Below is a small trained network, with its code and all its weights. Each question gives an input and a class and asks what happens when units are switched off, that is, made to give their printed mean instead of their output.

import numpy as np


def w(rows, s, z=0):
    codes = np.array(rows[::2]) - 128.0
    scale = np.full(codes.shape[1], s)
    scale[-1] = z or s
    return codes * scale


def f(y):
    return np.maximum(y, 0)


def log_softmax(a):
    a = a - a.max(-1, keepdims=True)
    return a - np.log(np.exp(a).sum(-1, keepdims=True))


def net(x, mask):
    res = np.array(x, float).reshape(1, 8) / 4 @ E
    y = f(res @ A[0][:, :-1].T + A[0][:, -1])
    res = res + np.where(mask, y, B[0][:, -1]) @ B[0][:, :-1]
    return log_softmax(res[-1] @ U[:, :-1].T + U[:, -1])


A, B = {}, {}
E = w([
[128,129,127,128,127,129],'x0',
[178,96,166,82,108,206],'x1',
[145,132,169,39,145,49],'x2',
[60,3,81,81,84,113],'x3',
[20,172,201,98,184,181],'x4',
[103,138,204,147,2,120],'x5',
[128,128,128,128,128,130],'x6',
[141,47,225,195,180,94],'x7',
],0.0098)
A[0] = w([
[103,197,139,111,34,91,101],'n1',
[100,172,60,144,85,196,134],'n2',
[87,25,119,92,133,171,53],'n3',
[213,181,151,128,131,185,66],'n4',
[56,164,73,186,144,40,196],'n5',
[116,34,125,145,122,129,160],'n6',
[91,63,94,127,110,89,103],'n7',
[171,95,54,118,251,131,140],'n8',
[187,135,92,127,107,112,84],'n9',
[46,147,144,116,143,190,105],'n10',
[214,136,149,24,112,63,162],'n11',
[178,85,149,71,129,216,159],'n12',
[141,114,95,119,186,144,248],'n13',
[144,115,76,195,85,211,105],'n14',
[164,143,138,157,164,146,113],'n15',
[88,55,139,128,111,119,104],'n16',
[156,132,77,135,96,91,81],'n17',
[106,124,159,143,137,223,145],'n18',
[150,93,224,156,1,132,132],'n19',
[214,121,95,137,113,116,99],'n20',
[137,195,78,60,95,141,55],'n21',
[24,196,153,45,154,176,94],'n22',
[225,215,191,183,143,100,110],'n23',
[78,137,175,131,172,177,58],'n24',
[181,90,84,180,105,115,96],'n25',
[179,171,170,188,155,135,84],'n26',
[130,249,138,164,147,89,58],'n27',
[164,74,188,198,173,86,91],'n28',
[62,168,123,122,156,129,81],'n29',
[78,52,85,112,102,116,121],'n30',
[84,160,144,176,64,64,139],'n31',
[153,87,142,157,122,103,50],'n32',
[128,76,201,165,154,114,66],'n33',
[94,151,151,124,95,61,224],'n34',
[118,177,81,58,102,137,48],'n35',
[170,130,76,157,105,93,75],'n36',
[223,87,101,180,99,62,123],'n37',
[122,113,87,97,190,76,126],'n38',
[135,51,198,209,174,124,58],'n39',
[220,90,116,138,66,154,97],'n40',
[130,112,189,116,160,101,87],'n41',
[141,94,110,248,126,183,179],'n42',
],0.011,0.012)
B[0] = w([
[132,108,86,150,158,193,195],'n1',
[219,94,96,116,152,142,215],'n2',
[77,165,94,111,104,84,176],'n3',
[79,153,82,100,51,79,186],'n4',
[218,167,213,114,36,115,234],'n5',
[140,152,121,80,106,135,199],'n6',
[98,181,82,105,132,134,176],'n7',
[63,138,114,181,143,219,235],'n8',
[91,95,140,179,141,106,164],'n9',
[115,95,149,129,136,58,185],'n10',
[162,111,149,91,254,118,233],'n11',
[186,204,200,135,3,154,210],'n12',
[145,160,209,146,97,207,248],'n13',
[145,121,136,101,232,104,200],'n14',
[103,145,133,113,107,127,170],'n15',
[114,180,68,91,133,122,170],'n16',
[102,80,130,177,113,79,162],'n17',
[123,121,181,118,156,84,193],'n18',
[91,135,124,161,148,229,229],'n19',
[79,99,166,155,104,89,184],'n20',
[188,58,50,168,69,109,180],'n21',
[105,73,122,189,152,71,218],'n22',
[72,139,94,48,111,126,247],'n23',
[53,67,152,174,113,80,159],'n24',
[97,110,162,137,139,87,182],'n25',
[82,161,51,58,69,106,191],'n26',
[102,133,93,97,94,120,199],'n27',
[202,111,46,172,90,143,192],'n28',
[105,78,145,136,103,118,160],'n29',
[94,187,112,67,76,91,198],'n30',
[99,160,137,164,147,195,190],'n31',
[104,108,99,165,136,101,140],'n32',
[178,79,44,169,120,124,162],'n33',
[172,155,186,118,199,157,222],'n34',
[187,85,47,159,104,141,167],'n35',
[76,91,152,148,116,109,166],'n36',
[62,113,171,137,121,115,222],'n37',
[141,149,137,132,158,167,183],'n38',
[207,67,48,168,90,115,181],'n39',
[100,104,182,172,135,78,196],'n40',
[156,101,107,105,147,105,155],'n41',
[184,125,164,21,236,124,235],'n42',
],0.0084,0.013)
U = w([
[184,70,36,157,122,134,92],'0',
[47,82,170,177,144,66,84],'1',
[65,195,68,55,121,115,70],'2',
[172,172,203,131,88,144,184],'3',
[73,146,117,167,183,253,42],'4',
[148,145,161,110,150,140,250],'5',
[149,142,160,106,151,148,219],'6',
[163,117,139,58,242,117,79],'7',
],0.011,0.012)

Each question gives the input, the list of numbers given to net, and the class t.
The units are the neurons (one row each of A and B). Each row of codes is followed by its name. A weight is (code - 128) times the scale printed after its matrix; where a second scale follows, it is the last column's (A, B and U).
mask holds one flag per neuron, in row order. A switched-off neuron (its flag False) gives its mean, the last column of its row in B, instead of its output. The means were averaged over made-up inputs and are rounded, as every weight is.
A unit's drop is (log p(t) with every unit on - log p(t) with that unit switched off) / (log p(t) with every unit on - log p(t) with every unit switched off).
The circuit of an input: a set's keep is (log p(t) with only the set's units on - log p(t) with every unit switched off) / (log p(t) with every unit on - log p(t) with every unit switched off). Starting from the 12 units with the biggest drops (on a tie, the unit counted first), units are removed one at a time, each time the one whose removal leaves the highest keep (on an exact tie, the one counted first), for as long as the keep stays at least 0.8.
units of the circuit, in order: the units of the circuit, biggest drop first
unit that matters most: the unit with the biggest drop
top k neurons: the k neurons with the biggest drops, biggest first
drop of u: that unit's drop, to one decimal
input [1,-4,7,1,2,4,-4,5], class 7: units of the circuit, in order : [n12; n34]
input [-4,8,-2,-3,8,8,2,4], class 1: top neuron : [n24]
input [-3,-4,-6,-8,0,5,2,7], class 2: units of the circuit, in order : [n23; n26]
input [1,-6,8,7,-4,5,5,-1], class 7: top 2 neurons : [n11; n34]
input [3,-1,-7,4,-5,8,-4,-6], class 4: top 3 neurons : [n19; n31; n1]
input [5,3,-7,-4,2,4,-1,1], class 7: top 2 neurons : [n42; n14]
input [4,1,7,2,7,5,1,5], class 1: top 4 neurons : [n42; n24; n22; n2]
input [-4,-2,-8,-7,1,-7,1,2], class 7: top 3 neurons : [n42; n14; n19]
input [-4,-3,7,2,0,8,3,6], class 4: top 2 neurons : [n19; n31]
input [1,7,8,1,-2,2,1,-1], class 7: top 3 neurons : [n11; n5; n13]
input [6,7,5,0,2,7,2,-8], class 0: units of the circuit, in order : [n21; n35]
input [-6,8,-3,-2,-6,-7,-1,3], class 3: top 3 neurons : [n12; n13; n19]
input [7,5,8,7,-5,2,-4,-3], class 7: top 2 neurons : [n11; n5]
input [2,-5,-7,-4,0,-4,5,0], class 7: units of the circuit, in order : [n42]
input [-7,1,1,0,2,-8,-7,-6], class 4: top 2 neurons : [n8; n13]
input [2,-6,-1,-6,3,-5,0,0], class 2: top 4 neurons : [n27; n26; n23; n12]
input [-3,-7,8,4,-4,3,-5,4], class 7: top 3 neurons : [n11; n12; n34]
input [3,-5,-8,3,4,7,-3,8], class 0: top 2 neurons : [n39; n33]
input [3,-4,3,0,3,7,-3,5], class 4: units of the circuit, in order : [n19; n31]
input [-3,-7,0,-6,-1,-5,5,7], class 0: unit that matters most : n28
input [-7,6,-5,-8,-4,8,-6,2], class 2: units of the circuit, in order : [n23; n26]
input [5,8,5,-1,2,-1,-4,-6], class 3: drop of n28 : 0.2
input [2,-2,6,3,-7,6,0,1], class 1: drop of n8 : 0.1
input [0,3,8,-7,5,-8,-3,-1], class 4: drop of n30 : 0.1
input [3,7,8,1,8,7,-7,0], class 1: drop of n42 : 0.4
